Below are the code and all the weights of a small trained network. Each question names an input and a class and asks about switching units off, where a switched-off unit gives its printed mean instead of its output.

import numpy as np


def w(rows, s, z=0):
    codes = np.array(rows[::2]) - 128.0
    scale = np.full(codes.shape[1], s)
    scale[-1] = z or s
    return codes * scale


def f(y):
    return np.maximum(y, 0)


def log_softmax(a):
    a = a - a.max(-1, keepdims=True)
    return a - np.log(np.exp(a).sum(-1, keepdims=True))


def net(x, mask):
    res = np.array(x, float).reshape(1, 7) / 4 @ E
    y = f(res @ A[0][:, :-1].T + A[0][:, -1])
    res = res + np.where(mask, y, B[0][:, -1]) @ B[0][:, :-1]
    return log_softmax(res[-1] @ U[:, :-1].T + U[:, -1])


A, B = {}, {}
E = w([
[186,182,169,147,155,190],'x0',
[254,241,121,207,155,91],'x1',
[177,174,172,37,191,117],'x2',
[85,219,104,64,61,184],'x3',
[136,157,166,59,123,55],'x4',
[132,134,238,176,80,115],'x5',
[237,31,133,83,103,186],'x6',
],0.0099)
A[0] = w([
[142,197,77,27,105,85,155],'N1',
[145,161,210,139,86,26,192],'N2',
[152,119,95,170,20,215,183],'N3',
[47,100,69,70,104,94,197],'N4',
[182,180,169,152,142,58,143],'N5',
[99,43,216,100,88,175,205],'N6',
[86,96,128,36,115,133,207],'N7',
[146,138,175,54,54,116,135],'N8',
[149,109,37,131,148,108,92],'N9',
[121,50,140,76,66,89,110],'N10',
[157,94,175,68,249,151,121],'N11',
[164,111,84,128,122,173,144],'N12',
[138,175,185,166,154,10,173],'N13',
[48,92,144,166,125,62,118],'N14',
[219,128,80,145,72,101,102],'N15',
[61,165,132,216,127,80,139],'N16',
[196,137,100,75,189,242,254],'N17',
[189,100,61,236,84,134,76],'N18',
[186,193,193,187,129,8,226],'N19',
[50,197,95,160,195,57,174],'N20',
[150,89,90,217,191,86,220],'N21',
[164,75,76,185,94,96,155],'N22',
[43,169,162,167,174,119,121],'N23',
[73,147,73,117,159,164,201],'N24',
[61,192,116,97,105,178,193],'N25',
[181,79,148,157,194,118,181],'N26',
[145,145,41,200,144,75,164],'N27',
[85,98,47,155,124,172,133],'N28',
[93,116,138,187,228,129,186],'N29',
[107,80,112,218,167,52,143],'N30',
[159,171,172,172,97,220,141],'N31',
[216,209,226,125,89,101,143],'N32',
[62,121,135,138,66,148,174],'N33',
],0.011,0.0056)
B[0] = w([
[84,198,56,89,116,111,217],'N1',
[146,138,143,87,194,192,215],'N2',
[97,108,155,210,89,129,219],'N3',
[56,94,118,1,82,75,242],'N4',
[142,187,144,124,157,181,209],'N5',
[133,34,118,156,157,141,239],'N6',
[51,56,55,103,134,105,227],'N7',
[63,109,113,169,159,219,197],'N8',
[141,140,122,149,115,39,170],'N9',
[47,85,145,119,205,80,202],'N10',
[196,115,25,105,133,119,205],'N11',
[133,131,98,194,140,82,176],'N12',
[148,176,168,81,157,128,217],'N13',
[147,62,188,73,115,149,196],'N14',
[84,154,99,150,136,109,185],'N15',
[198,149,194,81,100,166,206],'N16',
[187,128,27,185,106,126,250],'N17',
[98,190,160,184,107,47,201],'N18',
[118,238,161,104,216,182,255],'N19',
[129,155,177,81,67,176,221],'N20',
[175,135,192,179,129,5,224],'N21',
[86,112,171,163,137,83,193],'N22',
[186,126,143,68,108,178,192],'N23',
[153,114,105,123,40,110,200],'N24',
[115,124,89,110,48,204,224],'N25',
[211,140,128,121,176,45,209],'N26',
[129,189,162,154,116,101,199],'N27',
[116,87,149,154,59,66,200],'N28',
[230,137,162,77,113,117,188],'N29',
[173,126,232,109,130,41,205],'N30',
[143,103,123,228,158,204,201],'N31',
[107,169,94,150,179,214,242],'N32',
[144,59,167,107,100,159,208],'N33',
],0.0082,0.014)
U = w([
[35,143,56,66,101,132,3],'0',
[114,146,153,202,117,95,245],'1',
[36,5,130,70,187,123,194],'2',
[109,109,185,69,45,184,19],'3',
[199,73,65,131,170,146,149],'4',
[150,164,227,112,212,140,29],'5',
[94,212,126,104,215,224,173],'6',
[98,64,132,199,99,226,201],'7',
],0.011,0.002)

Each question gives the input, the list of numbers given to net, and the class t.
The units are the neurons (one row each of A and B). Each row of codes is followed by its name. A weight is (code - 128) times the scale printed after its matrix; where a second scale follows, it is the last column's (A, B and U).
mask holds one flag per neuron, in row order. A switched-off neuron (its flag False) gives its mean, the last column of its row in B, instead of its output. The means were averaged over made-up inputs and are rounded, as every weight is.
A unit's drop is (log p(t) with every unit on - log p(t) with that unit switched off) / (log p(t) with every unit on - log p(t) with every unit switched off).
The circuit of an input: a set's keep is (log p(t) with only the set's units on - log p(t) with every unit switched off) / (log p(t) with every unit on - log p(t) with every unit switched off). Starting from the 12 units with the biggest drops (on a tie, the unit counted first), units are removed one at a time, each time the one whose removal leaves the highest keep (on an exact tie, the one counted first), for as long as the keep stays at least 0.8.
units of the circuit, in order: the units of the circuit, biggest drop first
top k neurons: the k neurons with the biggest drops, biggest first
drop when u is switched off: that unit's drop, to one decimal
input [3,3,7,7,-1,-8,8], class 4: units of the circuit, in order => (N17)
input [0,2,-8,0,3,-3,-3], class 3: units of the circuit, in order => (N20, N16)
input [-3,-2,4,-5,2,-8,-1], class 0: units of the circuit, in order => (N6, N1)
input [1,-5,-8,-6,7,5,-3], class 5: top 2 neurons => (N30, N16)
input [-1,-3,-2,-7,-1,-4,-6], class 3: top 2 neurons => (N19, N20)
input [2,-7,7,-6,-1,6,4], class 2: top 3 neurons => (N10, N7, N6)
input [6,2,5,0,8,-6,4], class 6: top 2 neurons => (N32, N1)
input [2,1,-7,8,1,5,-3], class 7: top 3 neurons => (N31, N3, N4)
input [4,-2,0,-8,-8,3,-1], class 5: top 2 neurons => (N29, N30)
input [2,1,8,5,-2,5,6], class 6: top 2 neurons => (N32, N8)
input [2,-7,8,4,-1,2,-4], class 0: top 2 neurons => (N25, N1)
input [6,-5,-8,-3,6,2,-2], class 2: top 2 neurons => (N6, N20)
input [4,2,-1,-4,8,5,-2], class 6: top 2 neurons => (N32, N19)
input [0,0,2,5,3,7,5], class 6: units of the circuit, in order => (N32)
input [3,-8,8,0,-7,5,3], class 2: drop when N10 is switched off => 0.5
input [4,6,5,-8,5,6,7], class 6: drop when N32 is switched off => 0.3
input [7,-8,-8,-7,-1,4,-1], class 2: drop when N6 is switched off => 0.4
input [-3,-2,-2,7,8,5,8], class 2: drop when N28 is switched off => 0.0
